The same points and some others measured another way (B), then each row and its match in B:
B:
1: [ 329 -599    9 -282 -348  149  -87   49 -173  311 -123  -43 -235 -224
  112 -528  -80 -173  311  -50   73 -145  -84 -353  128  168 -209  415]
2: [ -69   90   73  -95  122  224   17  116   46   -3  160 -124  228 -279
   91   62  -34  114   57  146  -53  -34  -97 -148  281   75 -264   22]
3: [ -47  256   -8  -11  -15  -65  101  173 -127   86  -98 -146  -70  150
   28  233   25 -146   51 -145   75  -17 -142   40  107 -112  129  -59]
4: [-100  -94 -191  -17   72  244  -25  -94  -33   55  -78  129  -83 -159
   36 -187   87   46  248  157  -84  -19   13   12  268  122  -57   -4]
5: [  21  -79  -66   27  -84  -17  185   69  -36  115 -119 -137 -120  239
   91   -9  -70 -103  -38   23  -36  -19   52 -110  122   61  120  100]
6: [  23  175  -35 -128  -93  -82  189  317   97  -79  -14 -254  111  -71
   69  172   51   39  -82 -124  -65  -17  -75 -176  175  -64   60  119]
7: [ 197   22  -63 -141   93  350  -93   69 -252  206 -186 -154  -79  -92
   88  -43  203   -1  298 -226  149  168 -103   52  333 -232 -245   48]
8: [-195  -47 -150 -121 -140  -99  192  198  131 -147  220    8   36 -142
  -51  251  -90 -107 -372  247 -120 -279  155 -133 -224  279  299  -81]
9: [ 211 -280 -115 -311 -312    0  107  287   20   29   15 -182  -54 -232
   16  -75   15  -95 -141  -83   -8 -141   71 -325  -80   84   72  273]
10: [  10  -12 -213  123 -193 -164  349  140   36  -14 -481 -195 -313  506
  256 -211  127  -84  184 -137  -21  150   33  131  556  -13  219   79]
11: [-100  132   40   -2   79  138   44  109   31  -12   15 -112  105 -123
  132  -57   -8   26  250  134    1  -20 -149  -66  387   75 -210  -17]
12: [-157  307  -88   56 -230 -136  105  457 -193  -42 -186 -388 -501  373
   86  -37   65 -695  236  -34  639 -102 -107  317   -3    7  241 -356]
13: [-167  349  -77   12  106  134   17  230  -92  -55   23 -175  -60  -16
   18  167  108 -208  145   62  249  -23  -86  166  114  -47   -1 -271]
14: [-192  -39 -216   67   51   80  110 -143   67  118  -68   80 -115   70
  -25  -21  -71  106 -109   97 -233   -7  108 -104  108  109  218  114]
15: [-213 -156   12  -85 -186  -28  148  134   80  -15  127  -59  -89  -41
  117  -29 -203 -144 -176  242   17 -222   31  -60   94  365   83  -36]
16: [ -39   31   50  -74   15  175  -29  139 -157  116  112 -140  -61  -66
   34   73  -71 -234   54  116  208 -118  -59  -29  -25   78  -91 -104]
17: [ 105  -39    2   73  201   37  144 -150  -37   -2  -35  267  398  -50
  101  184   83  251  279  223 -472  -65  -70 -173  346   46 -158   36]
18: [ -89  -57  -94 -194   38  268   23  135   94 -105  157  -41  150 -413
   69   -1   66  120  -13  179  -66  -65   27  -89  238  159 -176  -18]
19: [ -93 -342 -103 -189  -56   91  278  -58  309  -75   57  105  264 -241
  187   55  -66  515 -416  123 -570    7  171 -197  496  304  -15  260]
20: [ 207 -245 -114  -89   41  254   55  -40  -92  123 -121   -4   43  -64
  110  -95  112  107  150   30 -146   58   75 -128  293   -4 -170  140]
21: [ 127 -162   -7 -143 -351 -154  160  330  -57   58  -64 -263 -195   88
   95 -108  -76 -342   11  -33  177 -176  -29 -197  -40  115  119  130]
22: [ 137  482 -185   74  216   40  -61   73 -318  131 -236    9  -14   80
 -162  291  326 -139  473 -254   51   61 -209   30  -44 -449  126  -95]
23: [  33   39  -62 -130  -82   67  -75   98 -276  256  -70  -53 -231    0
  -73  106    8 -257   72 -176  192  -81 -114   -8 -141  -85  123   -1]
24: [ -65  255 -112   10  204   71  -68 -132 -138  167  -25  219  122 -148
 -157  266   82  123  190  -74 -257  -50 -168 -119   -5 -154  105   43]
25: [  19 -251 -256 -241 -121  247  -48   61   11   42  -37   14 -149 -369
  -12 -260  111   35   62    9  -26  -48   69 -132  110  112   -7  168]
26: [  94 -169  -13 -153  111  245   -7 -110 -111  216   95   91  165 -194
  -17  202  -48  184 -146   31 -249  -32   37 -204   37   25 -100  140]
27: [ -10   27   57   33  153  158   56   71  -49   38  245  -83  210  -70
  -12  173 -121 -106   -3  348  -31 -172   45 -247 -122  114 -118  -58]
28: [-153   29  -68  -93  -12  155  -64   74 -126   87   48   11 -140 -146
   -8   16  -10 -168   84   86  139 -118  -71   69   36  116   11 -124]
29: [ -94  183 -142   47  -70  -51  253  332  148 -235 -109 -280  -24   98
  168  -61  118 -110  137  113   78    0   13   20  351   62   44  -87]
30: [  30  103 -229  -41   41  217   23  201 -100  -24  -80 -194 -144  -28
   -3  -22  200 -198  159   38  220   24   74   51   39  -79   14 -118]
31: [ 117 -184   15 -397 -224  120  -11  167  -88  206  -79 -125  -72 -272
  101   36   13  114 -160 -374  -11   32 -129  -79  269  -33  -70  260]
32: [-238  291  -96   82   88   10  226   99  169  -80 -125 -162   33  127
  135   94   31  178  -25  -25 -147  131  -40   53  499  -14   79   -8]
33: [  38   93  -69  -75 -114  -55  162  288  -27  -60  -54 -205  -21   33
   73  101   78 -162   41  -17   81  -70  -30  -53   93   -8   70  -33]
34: [-147  392 -176   34 -145  -85  163  502  -40 -164 -123 -461 -334  245
   49   30  136 -504  112  -31  503  -26  -12  196    5  -69  242 -270]
35: [ -47  -44 -342  -42    4  237   86   82   47  -39 -171 -121 -207  -32
   45 -197  190    1   72   35   32  106  165   39  244   10   75   22]
36: [ -63  108 -150   65  179  212   27   -9 -112    1  -76   46   -3   -1
   46   64  154  -38  253  152    1   13    3  116  226   -4  -53 -189]
37: [ 396 -802  -82 -307 -279   10  172  -69   98  126  107  185  246 -355
   38 -164 -129  238 -210  188 -577 -261  212 -712  -78  310  -36  586]
38: [-266  275   64  -81  -10  168 -130  306 -170   32  181 -240 -204 -143
   -4   61  -70 -449  134  129  521 -175 -176  164  -62  106  -60 -323]
39: [-247  248  -81   55  114   41   41   37   22  -45   15   62   47  -95
   13   88   32    8  187  138  -81  -78 -124   34  223   74   43 -126]
40: [-135  172   39 -206   55  121 -118   91 -295  215  254   17  -33 -154
 -168  573 -101 -224 -326  -61  160 -204  -76   58 -419  -13  156 -223]
41: [-274  -69 -162  -11   47  206   36  -71  131  -11   34   69  -61 -185
   63 -196  -52  105   48  243 -120  -48   41  -31  312  256  -14   15]
42: [  18 -118    5  -54  139  281  -71  -72 -139  152  145   68   98 -196
   -1   25  -53  -31  131  238  -46 -122  -13 -154   21  116 -195  -11]
43: [ -91 -254  -33   42   -1  -87  314 -242  313   37  -98  214  293  -14
  197  -81 -158  572 -100  129 -768   10   14 -355  619  252   18  425]
44: [  46  105  -60   13 -228 -416  385  221  112 -111 -274  -57   75  252
  180  141   80   58   81 -149 -300  -41 -127 -100  402   -2  253  137]
45: [ 170  -66 -222  -67 -198   46  108  279 -244   75 -260 -274 -407  284
   57  -56  175 -443  111 -117  371    3  108  134  -39  -88  179 -101]
46: [ -66 -105  -82 -194 -146   79  195  298  209 -167  113 -241   73 -228
  143  -33  -15   46 -212  135  -32  -71   98 -146  233  210  -44   69]
47: [-351   61  -32   28  -55 -155  206    6  242  -47  106   71   78  -48
   48   61 -221  140 -180  190 -329 -161  -50 -185  203  290  204  102]
48: [-286   64   13  -26  207  275  -26 -123  154    9  115  126  233 -375
   99  -89  -68  356  154  213 -283    2 -144  -92  549  192 -264   68]
49: [ -99   23 -134    0   20  104   90   60   44  -25  -67  -31  -26  -60
   79  -94   55   27  149  109  -68  -15  -10  -34  292   92   -6   11]
50: [ -37   19   64  -95   82  106  -39  -38  -36  104  124  133  231 -328
   -5   84  -59  137  166   96 -230 -138 -187 -243  142   77 -150  112]
51: [ -25  -61   15   -9   50   49  200   77   12    1  134  -72  167   63
   86  257 -105    5 -224  233 -147 -107  115 -141   42  155    5  -39]
52: [-105  212  117 -227   32   64  -95   85 -223  238  129    3   52 -197
  -76  470  -80  -13 -195 -254   21  -91 -240    8  -70  -94   50  -38]
53: [-202  114  -54  -89 -228 -142  252  319  256 -153  -81 -270  -54  -27
  188  -97  -35   46  -65  -56  -36   -7  -94  -68  456  142   99  124]
54: [-195  160 -153   68  109   93  113   39  107  -87  -21   -7   44  -60
   47   -8   57   73  134  182 -124  -17   -3  -26  275   86   25  -59]
55: [  41 -170 -259 -144 -160  -65  311  164  226 -195  -93  -17  103 -110
  109   26  147  218 -180   29 -355  -27  167 -158  289  123  171  168]
56: [-215   47  271 -252 -193   74 -117  284 -183  183  213 -214 -173 -203
   98   84 -259 -349  -55  -20  414 -225 -289   79   42  213 -126 -147]
57: [-131  188   34   38   11    8   77  205  -52  -47   38 -124    9   20
   92   68  -17 -213  202  175  143 -126 -125   20  162  102  -49 -174]
58: [-236  232  -66   39  151  109  -25   29   60  -43  147   60  124 -256
  -62   21  -21    5  217  242  -90 -150 -121 -151   77  104  -29  -48]
59: [-236  408  257   49 -106 -250  170  363   13  -67   23 -283   38  153
  199  157 -145 -251  192   22  197 -138 -364   50  345   88  -35 -160]
60: [  41  -15  -68 -107 -208  -98  272  402   20 -140    9 -307  -43  132
  128  171   26 -256 -189   69  145 -117  115  -10   16  102  133 -107]
61: [ -27  -28   -6  -50  159  316 -218 -171 -247  286   -5  166  -51 -229
  -37 -107   -7  -23  382   49    5  -53 -185  -49  140   11 -200   24]
62: [-135  342  -48   75 -112    6  153  498  -27 -159 -148 -525 -300  263
  199 -148   98 -477  301   52  566   24  -86  230  306   -8  -17 -283]
63: [ 148 -110 -111  -73   18  190   16   37 -211  141 -123  -32  -95   36
   49   27  110 -107  137  -15   57    4   33    8  105  -44  -43  -22]
64: [  91  -18 -325  -50  163  275    0  -21  -61   -8  -35   76   48 -195
 -104   58  240   60  107  104 -139    6  164 -116  -36  -82   40   10]
65: [-258   52  -13  177  275   43    7 -373  -70  181  129  438  195  -23
 -103  247 -178  145   74  336 -447 -199  -72 -144  -14  182  104  -42]
66: [  94 -302  -19   81  -40  -44  357 -137   76   91 -269   49   94  337
  310  -44  -52  274  -18   63 -446   99   81  -96  631  142  -22  212]
67: [ 133  -37 -308 -169 -111  267  -70  306 -165   37  -35 -300 -339 -124
 -106 -154  197 -408   90  -13  428  -47  162  -57 -283  -88   89  -39]
68: [  88 -253 -172  -95  -80  -79  227  -50   79   -3  -53  189  166  -64
   30  127   30  215 -144   80 -481 -110  123 -254  106  137  172  197]
69: [ 109 -265    5  -85  -10   -7  180  -75    1   64   42  179  271  -80
   90  173  -57  196  -85  156 -426 -139   37 -258  154  169  -28  156]
70: [ 126  -23 -144   -8  188  230   47 -172  -69  176 -209   86  110  -34
   57   13  151  318  192 -116 -326  168  -26 -112  411 -157 -102  209]
71: [ 283   -2  -86   42  -77  -61   11  122 -325  142 -176  -19 -124  158
  -42  -39  133 -424  509   37  152 -175 -104 -150 -174 -114   55  -13]
72: [-282  449 -175  219  142  -39   86   51   18  -43 -162  -31 -102  156
  -11   15   97  -80  344   61    8   15 -145   89  251  -64  174 -136]

[-322 -201 -192   10   43  165   54   18  137   70  308   97   -4  138
   10  -11  -58 -138  366 -227 -129  -81 -162 -174  -77   47  300 -183
  -32   14  108 -182 -298  156 -194] : 38
[-167 -107 -151    5   96   38   34   19  102   -8  237  164 -133 -152
  156  -38   15 -277  297 -362 -105   78 -195 -160    1   16  169  -47
 -185 -215  157  -69 -123   72 -208] : 12
[-438  -38 -379   44    5  -71 -123   74   86 -198    2  120  -93  134
  272  -18  100 -298  504 -329 -206   73 -178 -155 -194 -177  148   79
   -3  -96  -59 -110 -208  148 -224] : 9
[-492  -62 -363  111  124  155   98  -36  200  -84  245  132  -48   86
   46    1  -45 -302  401 -207  -41  -91    9 -275 -249  -33  333 -208
   56  -49   -8 -167 -163  197  -82] : 41
[-199   37 -209  169  105  -67    5   68  255  -91  183   91 -192  172
 -172  148  -78 -285  307 -390 -374  125  102 -318 -416 -143  155  101
  181 -145   21 -181 -264  259 -169] : 20
[ 422   86  384 -193  -95   21   72  -74   36  164  -37 -177   -1   69
 -130 -101 -224  204 -401  315 -197 -210    2  191  315  128 -130   92
  -93  245  120 -353  293 -245   78] : 49
[ 592  192  343   96 -232 -141  -75  -42  124  112 -125 -228 -174  295
 -191   29 -293   33 -500  123 -349   33   99  217  -24   73 -175  215
  211  200  252 -422  -20  -85   33] : 7
[ -98  -89 -261  207   32    3  -45   -8  201 -205   69  150 -162  -72
  176   29  -87 -445  227 -358   -4  147 -138 -192 -136  -28  145   50
 -110 -234  203 -168 -220  117 -135] : 3
[ 488  141  278  -60  -94  -67  238 -226 -210  248 -323  -80  -29  124
  -54 -128 -290  216 -493  476 -106 -274  -43  354  441  341 -278  -43
 -236   97  428 -523  263 -488  226] : 72
[-271 -172 -526  237   48   83    3  -35  139 -432   94  181 -262  -34
  427   99 -222 -495  327 -269   -5   61  -42 -204 -259  -75  333   27
 -180 -204  203 -124 -138   52  -51] : 24
[-335   34 -160 -183   98 -148  -21  187  -69   73  188   12 -272   82
  163   44  175  -28  475 -413 -575   94  -69  -88 -177 -160   57  157
   20  -98  -14   68 -125   13 -310] : 37
[-355   -3 -248  211  111   62  -45   82  338  -30   88  -13  -33   98
 -186   58   95 -344  362 -395   40   40    3 -350 -275  -89   93   -2
  246  -67   12 -187 -408  268 -142] : 19
[ 701  157  600 -210 -132 -168   83  -51 -126  441 -148 -185  -67   66
 -226 -117 -138  325 -513  207 -358  -75 -125  345  470  255 -396  154
 -133  114  355 -384  158 -357  -14] : 5
[ 510  166  453 -174 -127  -88  100   59 -147  447 -157 -430 -195  317
 -260   48 -165  470 -456  270 -432 -192  126  348  229  200 -351  189
  163  343  369 -330   -8 -425   61] : 30
[-181   38 -352  423 -171 -124 -248  -26  230 -199 -121  108 -125  208
  254  -37   20 -590  241 -427   34  247 -224  -74 -306  -68  105   11
  188 -152  175 -280 -501  293 -188] : 31
[ 507   39  631 -446  -23   42  161  169 -126  572  227 -475 -226  127
 -331   66 -126  631 -381  177 -573 -224  141  269  322  179 -227  195
   65  382  286 -109  109 -415  -65] : 27
[-309 -104 -299  169  110  109   66   57  191  -36  156   20 -140  145
  -65  124  -69 -233  330 -293  -95  -22   37 -267 -256   -7  188  -46
  106  -56  171 -175 -367  121 -102] : 13
[ 682 -201  744 -504  -29  193  -45   80  348   81  288 -183  188 -191
 -411  -64 -277  334 -398  232 -240 -198  -97  -69  560  -17  -72  353
 -318  332 -112 -267  443  -82  -77] : 51
[ 608    8  631 -212 -296   -3  -37  -41  -88  585   63 -232   23  130
  -69 -230  -78  308 -470  148 -194  -78 -346  475  537  347 -198  -73
  -58  287  400 -340  -89 -222 -150] : 56
[-266  -38 -203  -54   49  -70  -60   37   70 -102  171  201 -121 -103
  277  -88  103 -306  400 -386 -235  130 -244 -135  -48 -105  156   38
 -173 -215   -8  -35  -48  124 -271] : 21
[-307  122 -332  219  129  -15   41  -73  203 -181   94  168 -185 -129
  152  -35   27 -521  249 -334   31   97   25 -249 -264  -63  167  -74
   25 -272   30 -113  -33  163  -58] : 43
[-371 -276 -172 -179  166  193   33  191   91   42  247  -58  -67  -79
   89   53  107  -17  482 -312  -61 -105 -167 -227   91  -38  133   45
 -144   13   97   19 -246  -33 -231] : 8
[ 585   -4  445 -452  -52  -78   62   46 -125   52  200  -96 -289 -199
  196  -28 -258  262 -337  125 -601  -33  -35  243  359   22  -64  335
 -398   75  146  -44  543 -378  -84] : 71
[-339  -49 -356  142   62    4   75  -37   51  -72   94  163 -131  171
  124   35  -83 -265  363 -224 -199   -6  -65 -145 -218    2  214 -109
  -16 -131  150 -216 -236   90 -112] : 50
[ 735 -171  438  -75 -324   87 -202  -23  163   -2  -38 -227  -25  -50
  165 -110 -302    4 -520  144   60  -14 -287  291  471  149  -94  229
 -229  256  342 -325   38 -192  -44] : 52
[-222  -49 -281  146   80   27   86  -43   74  -57   59  131 -126   25
  120    9  -62 -286  258 -220  -48   -4  -84 -139 -103   48  137  -84
  -84 -169  209 -197 -182   23  -73] : 14
[ 268  247  235  -52 -186  -18  -53  -85  -12  157 -183 -303 -119  -38
  219 -216    5  -24 -420  199  105 -117  -28  337  270  133 -192   18
   74  234  168 -218  218 -276   91] : 53
[-475   82 -411  307   78   95  130  -76  151   27  123   35 -137  276
  -39   42  -58 -318  278 -183  -39  -79  134 -187 -416   47  261 -282
  298  -17  132 -254 -338  175    1] : 48
[-487  -39 -314  105   96  128   21  113  219   -2  190 -104 -117  268
 -108  125   18 -154  406 -263 -161  -83  120 -270 -362 -107  218  -46
  302  107    1 -136 -371  184 -118] : 18
[ 585  197  388 -105  -77  -42  -81  -56  216 -105   80 -141 -229 -404
  154 -134 -146 -215 -517    6  -28   95   39  109  219  -13  -97  266
 -140   -9   58  -93  512 -140   27] : 10
[ 595   78  511 -316   35   71   84  169   84  187  333 -440 -437 -215
 -101  130 -212  256 -483    2 -427  -43  312  116  119   20  -92  356
   27  222  204   75  335 -334   -9] : 17
[ 504    5  542 -335  -80   46   94   84  -15  390  233 -303 -150  137
 -255   26 -224  437 -368  171 -521 -163   69  213  250  137  -96  149
    2  326  208 -206  135 -257  -68] : 42
[ -85 -105 -260  171  -42  -69  -46    7   25  -79   62  142 -221   68
  282   18  -69 -324  258 -363 -181  163 -227  -29 -108   34  127   12
 -114 -212  316 -159 -323   44 -210] : 23
[ 639  174  769 -391 -148  -55  146   85 -325  894   27 -524 -191   86
 -201 -135   67  646 -563  192 -367 -179  -84  575  588  415 -458   16
   64  346  523 -162   -9 -569  -79] : 15
